In the rows, zero is written as 128.
[169 118 168 117 111 131 155 128 162  53  93 140 113 138 125 171 160  77
 152 131 158 153 154 174 115  81  92 157 162 162 166 121  74 114 141 113
 121  96 131 148 109  95]
6
[141 149 153 165 133 103 144 129 121  89 112  98 106 123 100 128 159 121
 139 100 148 145 146 166 168 144 111 113 178 109 158 116 148  98 125  77
 110 115 152 185 156 158]
2
[145  97 137 125 116  85 143 104 146  91 112 120 115 127 117 156 150 109
 163 118 183 135 184 132 140  96  99 126 140 141 138 126 101 128 134 118
 107 122 125 129  99 144]
0
[134 127 163 148 143 165 239 125 168 147 100  80  86 148 111 141 138 115
 167 135 138 164 118 178 104 117  90 158  76 133 141 155  70 178 117 107
 151 124 128 157 155 164]
8
[112 127 139 170 121 109 164 144 122 106 119 100 102 123 133 138 176 111
 121 114 154 106 118 144 189 142 101 132 154 113 175 125 137 100 126 105
 137 112 137 140 130 167]
5
[140 161 108 153 135 152 184 131 158 201 102 134 123 157 115 141 150 142
 183  99 197 158 118 157 129  90  91 160  90 108 116 141 140 202 114 109
 136 117 119 174 123 213]
0
[162  83 142 118 120 115 140 113 159  99  73 109 135 124 124 134 188  86
 142 133 148 107 164 147 141 127  99 171 118 156 139 172  99 110 141 132
 141 112 162 104  96 126]
5
[148 128 202  90 130 145  92 110 146 205 137 194 181 104 158 150 126 115
 120 100 138 156 159 140 131  50 130 210  75 175 143 153 138 136 128  98
 155 183 111 139 107 104]
8
[111 137 137 176 137  99 188 140 128  58  95  64 128 118  50 139 176 108
 208 123 137 155  52 159  70 153 107 167 136  78 102 149 123 160 121 105
 129  87 143 160 104 171]
6
[144 145 167 152 137 101 204 119  99  64 139  61 114 117  87 143 149 108
 152 102 137 138 153 164 161 138  95  87 172  93 150 103 129  92 126  97
 119 114 140 168 153 148]
1
[114 132 147 146 115  88 131 126 128  55 123  62 119 107  64 120 156 127
 137 112 167 128 146 145 166 122 125  85 177 109 140 103 136  93 131  88
 102  94 160 176 132 152]
2
[151 119 129 146 124 119 172 139 133  20 122  67  96 132  95 153 150 111
 160  97 157 127 142 181 146  99 123 108 167 120 158 119 138  82 126 105
 146  99 169 148 155 117]
7
[125 119 180 163 121  86 181 150 118 126 143  86 129  78 109 118 138 126
 136 116 177 108 149 123 162 145  86 100 134  97 158 129 117  95  88  69
 161 115 134 159 143 161]
3
[128 128 186  86  99  92 101 116 176  98 106 116 127 113 147 166 178  65
 149 137 163 139 186 120 125  74 105 185 109 184 118 159 101 112 161 131
  98 111 152 107 117 123]
5
[161 133 147 145 150 111 179 149 160 155  90  86 137 131  63 142 199 101
 171 135 176 156 141 176 112 132  87 127 165 117  92 153 110 140 127 156
 135  76 111 183  76 188]
4
[129 109 123 163 129 103 196 155 102  87 133  80  87 117 106 133 162 100
 146 120 168 139 149 142 190  95  91 107 110 125 147 132 122 119 107  82
 106 130 140 157 130 171]
0
[159 161 145 202 139  81 136 144 111 128 105 116 120 126  80 135 152 116
 111  52 173 131 151 162 158 122 147 106 174  95 193  96 121 107 137 119
 134 144 122 174 152  93]
1
[157 186 164 164 122 130 138 142 116  83 158  93  83 163 169 158  98 100
 154  83 163 168 136 148 108  93  99  92 159 120 104  58 152 130 123  97
  87 105 106 240 195 132]
1
[151 151 158 143 117 107 171 166 163 159 120  83 136 115  92 148 188 120
 175 124 185 154 142 137 119 150  88 146 138 126 100 139 118 175 131 147
 109  93 123 201 118 187]
4
[182 129 139 171 118  98 130 143 126 176 135 119 106 131 166 158 190 126
 171 118 159 156 108 115 100 151 110 203 136 125 160 164 100 164 143 119
  89 165  89 171 144 169]
7
[150 127 148 155 141 120 185 136 162 104 119  82 133 136  93 160 179 132
 183  93 195 166  95 160 107  85  94 120 134 114 122 114 101 161 101 101
 108  88 120 176 117 178]
6
[128 102 148  98 124 109 153  99 163  99 106 131 100 113 144 154 164 104
 168 127 162 158 166 111 153 115  85 169  95 164 179 146 110 154 147 131
  94 158 179 120 108 137]
0
[130 133 128 118 154 135  99 158  92 143  90  68 143 132  21 134 116 130
 183 124 182 156 109 129  82  36 108 116 187  86 150  88  95 174 173 184
 166 138  58 219  63 152]
6
[159 118 153 157 123 104 174 159 141 106 123  83 141 129  79 152 184 108
 175 126 175 172  94 175 100  80  93 136 146 122 108 131 107 162 114 107
 117  83  90 191 101 144]
6
[205  21 145  99 110  38 115 131 160 108 120 104 144  89  92 125 112 128
 141 145 155 124 189  86 100 147  96 101 142 157 146 125  44 164 128 149
 106 114  83 166 114  64]
2
[149  90 182  98  93  98 171 107 179  45 137 126 119 122 121 163 152 106
 162 131 146 110 178 142 104  95 128 161 126 152 116 128  69 107 125 142
 110 112 139 104  75 140]
8
[145 143 134 146 127 142 163 197 128 155 117  80 132 112  79 159 134 109
 168 107 174 166 158 140 117 111 115 154  85 128 105 142 114 184 127 113
 145 113 105 188 169 150]
4
[149 138 129 172 127 104 159 182 138 172  85 125 124 105  48 115 171 104
 177 153 143 136  86 156  68  96  91 158  70 100 123 134 117 177 138  59
 139  66  78 221 118 157]
6
[112 116 129 166 137 109 202 103 129 101 117  36 118 106 121 135 202 103
 112 106 160 132 130 125 203 123  93 115 148 103 182 134 152  87 111 106
 148 109 172 146 125 150]
5
[159 135 133 148 113 124 177 142 154 143 129  93  93 138 131 155 189 107
 174 151 166 144 113 157 102 120  90 163 133 124 131 161 103 134 136 104
 112  88 101 159 121 195]
7
[150 119 206 150 115 104 169 127 126 108 150  46 108  89 116 120 155 125
 120 113 155 130 182 126 154 133  90  98 181 122 176 108  95  99 124 111
 113 131 140 161 138 140]
8
[136  85 145 127 105 121 126 115 114 126 107 124 129 121 119 174 140 106
 157 141 148 140 159 108 118 155 114 201 137 161 157 139 111 127 159 105
 117 153 109 147 132 168]
4
[123 127 136 152 123 107 182 149 122 119 134  96  79 105 121 142 161 108
 131 110 164 135 149 133 177 119 116  92 150 105 185  97 112 109 117 117
 127 122 126 143 144 120]
3
[130 121 141 149 108  92 157 148 116  96 113  51 123 118  53 125 151 124
 129  83 167 128 147 151 168 152 131  96 153 121 141 127 161 108 124 112
 124  98 168 152 163 145]
2
[147  99 143 122 129 137 160  90 157   6  88  94 122 134 112 151 150  85
 178 122 141 139 115 143  99  87 101 169 138 143 143 143  79 103 124  85
 111 113 157 143 117 129]
6
[121 148 190 161 109 103 193 150 123 108 120  71  92 124 103 120 145 111
 125  87 139 101 174 148 156 103 126 100 140 113 140 117  94  92 118 106
 128 128 131 144 173 145]
8
[ 53 160 100 175 166 197 165  49 114 178  62  64  77  93 178 112 124  64
 135  95 130 155 110  75 162 181  48 181 171  78 189 124 182 136 115  98
 142 129 163  75 157 190]
0
[140 133 156 107 139  94 145  86 162  89 105 120 120 131 123 144 140 118
 167 142 142 143 172 146  95 100 108 122 139 131 119 112  81 119 147 108
 101 135 140 151  92 140]
1
[135 132 125 135 129 130 167 148 132 141 107  80 153 121  42 135 174 125
 175 126 146 156 101 140 104 120 135 154 133  94 112 158 119 150 142 146
 127 101 115 184 118 168]
4
[155 111 142 149 121 119 177 124 141  47 139  83 120 139 120 135 150 113
 130  99 164 130 135 136 157 141 116  99 139 107 148 120 141  95  95 134
 126  86 164 178 139 150]
2
[153 100 178 124 142 118 161  72 153 108 124 114 115 142 148 159 149 106
 143 102 152 160 137 127 117 120 106 136 133 139 186 128  99 100 130 133
  95 139 131 129 136 152]
1
[140 119 129 141 106 139 168 142 161 104 136  68 144 140  98 154 132 118
 159 113 170 166  87 131 102 121 127 179 126 146 106 182 118 151 114 120
 121 110 117 194 151 151]
4
[124  78 163 103 105 101 131 106 145  60 101  77 112 106 132 150 178 107
 171 111 136 156 127 146 119  91 122 159 173 158 138 152 101 100 147  98
  76 130 161  91 135 108]
7
[143 138 143 152 105 108 158 155 125 116 154  90 130 106  92 110 154 117
 108 113 155 121 130 143 158  95 133 109 119 122 146 129 128  92 119  82
  99 111 136 165 135 136]
1
[116 125 148 164 134 114 153 125 111  59 137  75 101 116 116 132 167 105
 138  85 168 130 122 143 177  99 134  85 150  94 159 105 139  69 104 103
 125 123 149 160 151 131]
3
[145  89 138 113 105 121 151 130 144  54 116 118 108 118 121 174 169  93
 154 132 156 142 144 151 143  98  98 167 151 169 176 124  92 124 143  97
 104 129 122 126  93 127]
6
[113  81 146 113 109 116 176  96 149 104 106 136 112 122 135 159 152 118
 171 130 155 145 172 118 147  98 104 172 101 135 184 138 110 149 136 126
 117 148 146  79 128 166]
0
[159  99 132 169 139  97 174 127 174 134  96  95 143 134  89 131 185 132
 153 121 147 125 132 199 129 117 104 135 122 100 138 185 143 121 117  85
 188  85  97 152 131 156]
5
[130 117 124 157 103 127 215 144 175 146 117 100 112 133 101 135 195 123
 178 112 188 120  90 157 129 135 106 162  93  97 137 158 144 152 100 132
 154  90 131 153 102 205]
3
[108 100 133  90 106 138 147 121 171  79 112 111  95  96 124 139 171 106
 188 141 152 137 126 128 131  98 113 178  53 156 146 149 106 143 142  86
  96 138 177 133 123 145]
3
[154 117 120 145 129 110 169 142 103  63 158  72  86 107  96 130 151  84
 128 119 150 123 120 129 175 123 121 105 158 129 159 137 113  63 104  96
  98 119 140 149 141 130]
3
[166 110 181  84 132 105 140 122 167  82 118 146 154  97  82 124 155 118
 146 189 147 134 157 149 123  55  86 135 146 168 169 134  55  99 135  78
 102 117 149 146  78 137]
6
[182  98 134 130  99  84 147 159 187 156 159 146 115 157 152 154 182 148
 117 136 149 141 136 153 119 181 130 122 135 169 134 178 142 119 127 143
  99 107  94 180 118 141]
4
[127  97 147  65  96 150 153 123 151 143  88 108 122 130 111 127 196  86
 137 144 108 186 139 141 143  88 147 179  67 177 149 167 133 156 164 165
  76 130 192 102 156  90]
2
[139  75 138  97 133  93 113  98 132  82  94  85 118 109  94 145 168  99
 161 137 148 147 180 122 132 125 113 137 131 145 136 138  96 120 155 128
  97 138 142 133  88 145]
2
[195 184 102 106 123 126 167 175 120 196 165 113 169 161  51 136 189 144
 151 103 172 174  89 163 139  91 168 148 110 136  95 138 145 207 143 227
  82 153 152 180  87 135]
1
[139  95 168 114 103 112 136 115 153  62 102 116 128 114 122 149 152  99
 160 141 149 138 140 141 119  92  89 163 164 164 160 121  78 130 141  93
 100 122 125 129 121 118]
6
[155 114 104 127  92 123 205 144 184 109 141  78  91 134 112 148 188 129
 191 133 179 154 124 151 119 104 115 137  86 124 125 123 139 183 122 134
 111  98 144 185 129 148]
3
[142 122 186 105 105 141 128  97 133 107 115 111 120 121 113 152 143  99
 173 105 142 115 158 128 110 119 114 193 106 157 127 135 104 121 154 109
 102 140 141 126 133 174]
8
[148 102 162 107 112 122 148 124 126 124 132 111 130 101  98 135 136 108
 148 142 133 111 175 115 119 100 127 178  64 158 133 143  90 127 139 103
 123 156 140 125 116 152]
8
[166  86 151 105 107 114 140 103 145  79 134 108 139 112 125 116 175 127
 157 140 116 131 153 135 132 116 126 138 106 142 139 125 100 137 144 121
  61 147 153 122 141 119]
1
[216  66 161  77 131 144 170 113 144  71  94 119 107 143 158 160 167  98
 166 130 115 153 184 154  99 138  77 156 146 172 167 163 100  97 139 122
 112 138 151 116 107 131]
6
[154 110 181 132 146  70 147 121 165 119 111 155 101  97 138 172 111 120
 175 127 144 158 152 116  68  97 109 180 127 148 171 151  41 115 120  50
 100 140 124 100 168 135]
7
[121 107 132 145  90 117 199 150 162 123 117  65 110 101  66 141 182  91
 197 141 175 150 107 168 119  86  93 175 117 110 117 151 134 167 122  97
 142  78  95 164 116 168]
3
[141  73 169 126 107 101 210 100 144  71 107  86 109 103 118 151 158 102
 156 142 142 132 174 138 136 143  82 145 119 140 177 134  61 117 137  84
 109 130 146 116 123 143]
1
[114  75 124 128 105 111 148  81 125  80 128 124 100 140 164 165 151 107
 149 154 152 154 149 130 158 126 104 154 125 163 157 137 102 139 142  99
  93 156 131 106 116 135]
0
[ 96  59 122  90 113 138 221  90 203 154 113  93  54 145 208 173 165 136
 193 168 132 138 122 117  87 179  67 180  76 163 145 181  90 165 125 110
 102 123 124  39 135 239]
7
[150  76 167 115 128 111 170 103 129  67 118 111 131 126 144 161 151 134
 164 114 132 160 122 112 121 125 105 142 146 136 190 117  69 145 128 126
  99 162 136 133 144 108]
6
[136 126 118 179 126 112 147 131 124  64 108  52  97 120 102 121 164 105
 121 108 168 101 130 148 186 106 100  88 182 113 155 110  96  82 127  71
 118  88 131 181 148 135]
5
[150 124 163 154 121  71 184 154 143 138 128 101 134 112  75 133 194 121
 172 121 161 131 137 125 114 164 109 141 118  74 125 145 140 142 111 158
 121  80 123 154 105 220]
2
[120 127 134  91 121 117 122 117 179 124  92 101 122 112 128 142 150 120
 152 140 143 141 172 153 144  99 102 179 160 168 133 169 103 142 154  98
 123 148 146  90 114 137]
5
[127 119 135 161 127 102 158 153  97  88 117  73  88 116 109 150 161 121
 151  68 154 119 138 152 171 109 129 104 188 106 165 109 114  89 126  95
 110 130 125 113 176 144]
7
[140 111 153 118 121 104 119 122 140 110 100 114 126 119 116 159 168  95
 147 112 153 130 159 134 141  99 118 174 128 153 150 157 110 107 150 110
 119 128 138 109 131 141]
5
[131 153 139 151 120  98 183 134 128 118 140  80 109 121  77 124 149 136
 127  99 159 131 123 143 165 111 124  95 159 113 175 102 121 113 131 104
  94 126 143 170 148 149]
1
[101 121 159 162 127 113 161 134 127  77 107  85  89 110 130 157 162 129
 146  87 168 134 123 186 171 141  89 110 190 122 186 113 148  86 132  58
 149 112 159 145 134 142]
7
